Below are the code and all the weights of a small trained network. Each question names an input and a class and asks about switching units off, where a switched-off unit gives its printed mean instead of its output.

import numpy as np


def w(rows, s, z=0):
    codes = np.array(rows[::2]) - 128.0
    scale = np.full(codes.shape[1], s)
    scale[-1] = z or s
    return codes * scale


def f(y):
    return np.maximum(y, 0)


def log_softmax(a):
    a = a - a.max(-1, keepdims=True)
    return a - np.log(np.exp(a).sum(-1, keepdims=True))


def net(x, mask):
    res = np.array(x, float).reshape(1, 4) / 4 @ E
    y = f(res @ A[0][:, :-1].T + A[0][:, -1])
    res = res + np.where(mask, y, B[0][:, -1]) @ B[0][:, :-1]
    return log_softmax(res[-1] @ U[:, :-1].T + U[:, -1])


A, B = {}, {}
E = w([
[140,32,102,27,105,176,231,139,71,179],'x0',
[157,5,231,89,90,214,148,159,163,199],'x1',
[206,121,149,87,86,188,97,158,133,246],'x2',
[55,148,57,62,200,2,99,188,239,185],'x3',
],0.0059)
A[0] = w([
[116,78,126,50,127,83,121,254,143,218,211],'neuron 0',
[191,61,172,124,84,197,137,111,96,158,252],'neuron 1',
[110,122,129,43,163,111,84,185,224,225,230],'neuron 2',
[64,173,95,170,182,72,141,65,90,24,210],'neuron 3',
[190,171,210,189,66,157,126,94,48,44,204],'neuron 4',
[166,155,182,181,103,205,113,47,80,117,146],'neuron 5',
],0.006,0.0034)
B[0] = w([
[200,126,94,117,96,143,161,190,160,167,242],'neuron 0',
[147,104,222,117,146,254,172,68,74,203,243],'neuron 1',
[185,121,101,148,143,131,136,191,169,142,254],'neuron 2',
[59,51,85,195,92,65,105,88,49,55,242],'neuron 3',
[112,137,140,206,144,165,97,76,81,96,230],'neuron 4',
[126,173,152,200,182,167,102,77,91,125,205],'neuron 5',
],0.0087,0.0074)
U = w([
[18,106,61,138,85,17,91,102,94,47,244],'0',
[163,72,180,1,44,173,201,177,121,197,50],'1',
[120,150,220,150,161,191,96,30,98,135,2],'2',
[153,200,46,128,162,40,107,227,202,152,199],'3',
],0.006,0.0017)

Each question gives the input, the list of numbers given to net, and the class t.
The units are the neurons (one row each of A and B). Each row of codes is followed by its name. A weight is (code - 128) times the scale printed after its matrix; where a second scale follows, it is the last column's (A, B and U).
mask holds one flag per neuron, in row order. A switched-off neuron (its flag False) gives its mean, the last column of its row in B, instead of its output. The means were averaged over made-up inputs and are rounded, as every weight is.
A unit's drop is (log p(t) with every unit on - log p(t) with that unit switched off) / (log p(t) with every unit on - log p(t) with every unit switched off).
The circuit of an input: a set's keep is (log p(t) with only the set's units on - log p(t) with every unit switched off) / (log p(t) with every unit on - log p(t) with every unit switched off). Starting from all 6 units, units are removed one at a time, each time the one whose removal leaves the highest keep (on an exact tie, the one counted first), for as long as the keep stays at least 0.8.
circuit, biggest first: the units of the circuit, biggest drop first
top k neurons: the k neurons with the biggest drops, biggest first
drop when u is switched off: that unit's drop, to one decimal
input [-8,-4,-5,-8], class 0: circuit, biggest first => neuron 3
input [-5,6,-8,-2], class 0: top 2 neurons => neuron 1; neuron 3
input [-6,1,-8,-3], class 0: top 2 neurons => neuron 3; neuron 1
input [3,-2,4,4], class 3: top 2 neurons => neuron 1; neuron 2
input [1,3,-4,3], class 3: top 2 neurons => neuron 1; neuron 3
input [1,-2,-5,-4], class 0: top 2 neurons => neuron 3; neuron 1
input [-1,-5,3,-1], class 0: circuit, biggest first => neuron 1; neuron 0
input [-3,5,-7,0], class 0: circuit, biggest first => neuron 1; neuron 3
input [-8,-8,6,5], class 0: top 2 neurons => neuron 3; neuron 0
input [-3,-5,2,1], class 0: circuit, biggest first => neuron 3; neuron 1
input [-6,1,-4,-2], class 0: circuit, biggest first => neuron 1; neuron 3
input [-7,-3,0,-2], class 0: top 2 neurons => neuron 1; neuron 3
input [3,-7,-3,-6], class 0: top 2 neurons => neuron 3; neuron 1
input [0,8,-7,5], class 3: top 2 neurons => neuron 1; neuron 2
input [5,2,-7,7], class 3: drop when neuron 3 is switched off => 0.0
input [1,5,-8,7], class 3: drop when neuron 3 is switched off => 0.0
input [3,1,-7,-2], class 0: drop when neuron 5 is switched off => 0.1
